[[-20  31  45  27 -11 -45 -48]
 [-35 -49 -20  31  45  27 -11]
 [ 31  45  27 -11 -45 -48   6]
 [-11 -45 -48   6  34   1 -41]
 [ 20 -35 -49 -20  31  45  27]
 [-45 -48   6  34   1 -41 -35]
 [ 34   1 -41 -35   7  49  46]
 [ 27 -11 -45 -48   6  34   1]
 [-48   6  34   1 -41 -35   7]
 [ 45  27 -11 -45 -48   6  34]
 [-49 -20  31  45  27 -11 -45]
 [  6  34   1 -41 -35   7  49]]
|
[[-45 -48 -20  31  45  27 -11]
 [ 27 -11 -35 -49 -20  31  45]
 [-48   6  31  45  27 -11 -45]
 [  1 -41 -11 -45 -48   6  34]
 [ 45  27  20 -35 -49 -20  31]
 [-41 -35 -45 -48   6  34   1]
 [ 49  46  34   1 -41 -35   7]
 [ 34   1  27 -11 -45 -48   6]
 [-35   7 -48   6  34   1 -41]
 [  6  34  45  27 -11 -45 -48]
 [-11 -45 -49 -20  31  45  27]
 [  7  49   6  34   1 -41 -35]]

[[ 37  -6 -70 -11   6  -6 -17 -21   2  14  -9 -21 -55  20]
 [ 32  16  38  16  -9  48  31   3  23 -28  30  25  23  12]]
|
[[-55  20  37  -6 -70 -11   6  -6 -17 -21   2  14  -9 -21]
 [ 23  12  32  16  38  16  -9  48  31   3  23 -28  30  25]]

[[  7 -24  14]
 [  1 -56  34]
 [-13 -26   8]
 [-45  63  24]
 [  0  -1  -8]]
|
[[-24  14   7]
 [-56  34   1]
 [-26   8 -13]
 [ 63  24 -45]
 [ -1  -8   0]]

[[ -6  15 -32 -57 -28 -49   7  15  -7]
 [ -1 -31  15 -51  -3 -17  26 -23 -42]]
|
[[ 15  -7  -6  15 -32 -57 -28 -49   7]
 [-23 -42  -1 -31  15 -51  -3 -17  26]]

[[ 21  59 -17  23  31 -54  18 -65   1   3 -59   4  -1 -65  16  27]
 [-54  35  68  68  20 -23  42 -24 -42  47 -25 -17 -49 -22  50  11]
 [-15 -39  -7 -66 -20  22  30  41  32  12  29  43  29  28 -20 -35]]
|
[[ 16  27  21  59 -17  23  31 -54  18 -65   1   3 -59   4  -1 -65]
 [ 50  11 -54  35  68  68  20 -23  42 -24 -42  47 -25 -17 -49 -22]
 [-20 -35 -15 -39  -7 -66 -20  22  30  41  32  12  29  43  29  28]]

[[-15 -61  22  23   6 -16 -27 -19]
 [  8  49  39 -30  38  13  24  27]
 [ -6 -39 -46  24 -33  11  22   0]
 [-64  21  25 -12 -15  13  -3  33]
 [  6 -21 -45 -55   8  19  19  -6]
 [-16  -8 -29   2   7 -21  42   6]
 [-32  30   2  18 -14  25  33  52]
 [-22  26  70 -10 -15  21   5   1]
 [ 42   1 -36  -8  -1 -68  13 -13]
 [ 54  -5  12 -25  13 -12  12 -47]]
|
[[-27 -19 -15 -61  22  23   6 -16]
 [ 24  27   8  49  39 -30  38  13]
 [ 22   0  -6 -39 -46  24 -33  11]
 [ -3  33 -64  21  25 -12 -15  13]
 [ 19  -6   6 -21 -45 -55   8  19]
 [ 42   6 -16  -8 -29   2   7 -21]
 [ 33  52 -32  30   2  18 -14  25]
 [  5   1 -22  26  70 -10 -15  21]
 [ 13 -13  42   1 -36  -8  -1 -68]
 [ 12 -47  54  -5  12 -25  13 -12]]

[[ 47  26  45 -13]
 [-53   2  -1  30]
 [ -5 -20 -28  33]
 [-61   3 -44  23]
 [-12 -14 -53  31]
 [ 38  29  32 -27]
 [ 51  40  47 -24]]
|
[[ 45 -13  47  26]
 [ -1  30 -53   2]
 [-28  33  -5 -20]
 [-44  23 -61   3]
 [-53  31 -12 -14]
 [ 32 -27  38  29]
 [ 47 -24  51  40]]

[[ 39   6 -35  -2]
 [  1 -13   1 -10]
 [ -1  -3 -24  17]
 [ -3 -32 -16  24]
 [-52 -12 -19   8]]
|
[[-35  -2  39   6]
 [  1 -10   1 -13]
 [-24  17  -1  -3]
 [-16  24  -3 -32]
 [-19   8 -52 -12]]

[[ 17  -1 -12 -10  14  12 -21  37 -10 -17 -13   2   1]
 [-26  -3 -12  12 -20  34  -1 -11  -2  -9  -8 -14  41]
 [-16  10  27 -12 -20 -36  20 -12   4  26  22  15 -23]
 [  5 -17 -17   8   3 -16  17 -29  20   5   5  -7 -13]
 [  6  -8  -4  23   6   5  19 -54  25   6   6   0  18]]
|
[[  2   1  17  -1 -12 -10  14  12 -21  37 -10 -17 -13]
 [-14  41 -26  -3 -12  12 -20  34  -1 -11  -2  -9  -8]
 [ 15 -23 -16  10  27 -12 -20 -36  20 -12   4  26  22]
 [ -7 -13   5 -17 -17   8   3 -16  17 -29  20   5   5]
 [  0  18   6  -8  -4  23   6   5  19 -54  25   6   6]]
---
[[34 53 33 39 47]
 [51 42 44 47 45]
 [54 34 40 66 33]]
|
[[34 53]
 [51 42]
 [54 34]]

[[ 24 -42  47 -22]
 [-15  35 -37   3]
 [ 15  18  -7 -59]
 [ 26 -51  56 -17]]
|
[[ 24 -42]
 [-15  35]
 [ 15  18]]

[[ -8 -19 -58  18  18]
 [  3  14 -41  14  36]
 [ 16  21  17  -5  37]
 [-16 -14 -41   4  15]
 [  2  17   2  12 -42]]
|
[[ -8 -19]
 [  3  14]
 [ 16  21]]

[[-30  59 -32 -51]
 [ -4 -59  61   8]
 [ 70   2 -17 -13]]
|
[[-30  59]
 [ -4 -59]
 [ 70   2]]

[[ -6 -22  39]
 [ 34   7  31]
 [-19 -10  41]
 [  8  68  15]]
|
[[ -6 -22]
 [ 34   7]
 [-19 -10]]

[[-25 -42  44  13  23]
 [ -4 -32  -2   3  -5]
 [-31 -49  52   8  21]
 [ 26  46 -22  -7 -11]]
|
[[-25 -42]
 [ -4 -32]
 [-31 -49]]

[[ 31 -63 -33  12]
 [ 20  -5 -15 -34]
 [-45 -10   6  29]
 [-24  -5   9   8]]
|
[[ 31 -63]
 [ 20  -5]
 [-45 -10]]

[[ 53  17   6  52  16]
 [  5  11 -11  10  -1]
 [  3  14 -32   2   9]]
|
[[53 17]
 [ 5 11]
 [ 3 14]]
